[ 1.36  0.44  2.37 -0.25  0.68  0.08  0.77  2.42 -2.31 -2.54 -0.71 -0.18
  0.15  1.28 -1.44  0.02 -0.74 -0.98 -0.92 -0.60  1.01 -0.59 -0.41  0.42
  0.11  0.10  0.27 -1.21  0.62 -0.86  0.06  0.87 -1.23  1.18 -0.13 -0.54
 -0.20  1.82 -0.99 -0.98 -0.19  0.82  0.01  2.04 -0.31  1.26 -1.10  0.43
  0.15  1.41 -0.34  0.46  1.79  0.11 -1.05  0.63 -0.01  1.96  0.41  0.66
  0.28 -0.27 -0.66  0.37 -1.10 -0.77 -0.67  0.65] -> <38>
[ 1.67  2.65  1.51 -1.27  0.83 -0.63  0.46  1.70 -1.87 -2.30 -0.39 -0.09
  0.56  1.37 -1.74 -0.07 -0.53 -0.81 -0.78 -0.82  0.27 -1.46 -0.68  0.57
  0.79  0.21 -0.02 -0.57  0.58 -0.79 -0.70  0.59 -0.96  1.67 -0.25  0.41
 -0.21  1.97 -0.05 -0.88 -0.25 -0.43 -0.46  1.76 -0.26  1.27 -0.05 -0.43
 -0.36  1.71 -0.50 -0.10  2.46 -0.20 -1.12  0.16 -1.00  2.48 -0.84  0.67
 -0.01 -0.90 -0.87  0.72 -1.32  0.01 -0.48  0.86] -> <38>
[ 0.60  0.38  2.45 -1.14  0.12 -0.37  0.80  3.02 -1.18 -3.07 -0.52  0.12
  0.31 -0.91 -1.53 -0.02 -0.51 -1.12 -0.26  0.35 -0.05 -1.76  0.10  0.77
  0.30  0.94 -0.07 -1.38  0.09 -0.87 -1.37  1.33 -1.92  1.14 -0.17  0.00
 -0.19  1.86 -1.37 -0.58 -0.37  0.46  0.33  1.70  1.06  1.48 -1.70 -0.67
  0.09  2.37 -0.24  0.18  1.62  1.83 -1.45  0.13  0.84  2.35 -0.25  0.35
 -0.94  0.13 -1.45  0.34 -0.48 -1.24 -1.19  0.33] -> <27>
[ 1.18  0.14  2.44 -1.37  1.27 -0.63  0.57  1.35 -1.22 -1.58 -0.03 -0.56
  0.67  0.58 -1.26  0.65 -0.44  0.01 -0.17 -0.58  0.21 -1.36 -0.57  0.80
  0.56  0.38  1.98  0.64  0.33 -1.04 -0.14  0.35 -0.21  0.99 -0.35  0.99
  0.28  1.73  0.00 -0.63 -0.18 -0.07 -0.07  1.06 -0.04  1.19 -0.05 -1.17
 -0.08  1.30 -0.33  0.08  1.67 -0.77 -0.53  0.36 -1.03  1.50 -0.37  0.94
 -0.37 -0.28 -0.49  0.25 -0.70  0.55  0.06  1.04] -> <27>
[ 1.32  0.51  2.22 -0.85 -0.03 -0.67  0.64  3.08 -1.32 -2.88 -0.52 -0.39
  0.28 -0.23 -1.83  0.01 -0.79 -0.85 -0.41 -0.56 -0.29 -1.22  0.41  0.84
  1.05  0.53 -0.15  0.05 -0.02 -0.74 -0.67  0.75 -1.41  1.59  0.05  0.43
 -0.55  1.85 -0.36 -0.55  0.07  0.42  0.76  0.92 -0.26  0.79 -0.29 -0.97
 -0.35  1.92 -0.40 -0.02  2.58  0.68 -1.88  0.54 -0.47  2.35 -0.29  0.49
  0.32 -0.14  0.03  0.89 -1.00 -1.11  0.24  1.69] -> <38>
[ 1.29  0.13  2.68 -1.86  0.78 -0.79  0.64  1.36 -1.39 -1.87 -0.08 -0.23
  0.13  0.75 -1.57  0.28 -0.15  0.13 -0.63 -0.58 -1.02 -1.23  0.00  0.55
  1.11  0.02  0.06  0.07  0.64 -0.93 -0.26  0.57 -0.69  1.15  0.06  1.03
 -0.10  2.08  0.20 -1.37 -0.12  0.36 -0.10  1.53 -0.18  1.25 -0.33 -1.62
 -0.16  1.48  0.05  0.01  2.09  0.37 -0.65  0.58 -1.05  1.73 -0.38  0.74
 -0.02 -0.72 -0.64  0.30 -1.17  0.10  0.28  1.61] -> <27>
[ 1.16 -0.21  3.36 -0.90 -0.17 -0.84  0.78  2.55 -1.28 -2.65 -0.45 -0.15
  0.25 -0.13 -1.81  0.20 -0.48 -0.81 -0.17 -0.28  0.19 -2.23 -0.34  0.77
  0.16  1.13  0.17 -0.79  0.70 -1.23 -0.50  1.16 -0.86  0.43 -1.09  0.38
  0.19  2.05 -0.62 -0.62  0.56  0.62 -0.18  1.69  0.49  1.42 -0.19 -0.77
  0.02  1.56 -0.48  0.20  1.85  1.09 -0.81  0.20  0.52  2.56 -0.13  0.55
 -0.25  0.13 -1.50  0.94 -0.95 -0.56 -0.40  0.43] -> <38>
[ 1.49 -0.03  2.42 -2.68 -1.39 -2.03 -0.30  6.67  0.21 -4.35  0.20  0.83
  1.06 -7.11 -2.36 -0.21  0.68 -3.51  1.82  1.37 -4.82 -1.14  0.94  1.45
  2.25  2.68 -1.36  0.51  0.33 -0.82 -1.44  2.15 -2.10  2.01 -0.22  1.29
 -0.29  1.46 -1.86  0.62  0.22  1.96  0.40 -1.98  2.46  1.06  2.24 -3.93
  0.54  2.53 -0.95  2.32  0.79  2.83 -0.01  3.14  1.49  3.83 -1.62  0.24
  0.71 -0.10 -3.17  0.88  0.78 -1.04 -0.50 -2.49] -> <38>
[ 1.96  0.82  2.39 -0.46  0.25 -0.48  1.39  2.27 -1.78 -3.29 -0.63  0.13
  0.24 -0.06 -2.12  0.15 -0.67 -1.16 -0.26 -0.05 -0.43 -1.33 -0.14  0.83
  0.08  1.16  0.17 -0.56  0.16 -0.93 -0.44  1.88 -1.12  0.39  0.16 -0.23
 -0.40  2.28 -0.68 -0.07 -0.61  0.03  0.03  1.26  0.77  1.11  0.10 -0.45
  0.27  1.63 -0.53  0.94  1.47  0.67 -1.47 -0.12  0.48  3.14 -0.04  0.42
 -0.04 -0.15 -1.00  0.31 -0.49 -0.91 -0.80 -0.27] -> <38>
[ 1.50  0.58  1.63  0.04  0.66 -0.28  0.77  2.12 -2.13 -2.18 -0.93  0.23
  0.38  1.29  0.01 -0.26 -0.28 -1.45 -0.41 -0.59  0.53 -1.11 -0.53  0.69
  0.08  0.21  0.20 -0.74  0.36 -0.74 -0.36  0.63 -1.12  1.28  0.07 -0.41
 -0.37  1.51 -0.47 -1.54 -0.31  0.23 -0.26  1.57 -0.10  0.78 -0.30  1.32
  0.45  1.46 -0.51 -0.47  1.44 -0.57 -1.70 -0.67 -0.07  3.06 -0.44  0.53
 -0.26 -0.57 -0.79  0.83 -0.68 -0.19 -1.32  0.38] -> <38>
[ 2.96  1.09  2.92 -0.25  1.61 -0.65  0.76  0.41 -3.38 -2.26 -0.55 -0.40
  0.97  4.54 -1.59  0.91 -1.08 -0.71 -1.72 -1.21  2.24 -1.20 -1.57  1.23
 -0.17  0.61  1.13  0.14  0.68 -0.91 -0.10 -0.15  0.09  1.81 -0.85 -0.12
  0.23  3.15  0.80 -1.75 -0.61 -0.45 -0.40  2.56 -0.53  1.76 -0.08  1.17
 -0.10  0.84 -0.11 -1.44  2.56 -2.41 -2.06 -1.54 -1.68  2.83  0.58  0.71
 -0.23 -0.76  0.38  0.10 -1.95  0.10 -0.73  1.33] -> <38>
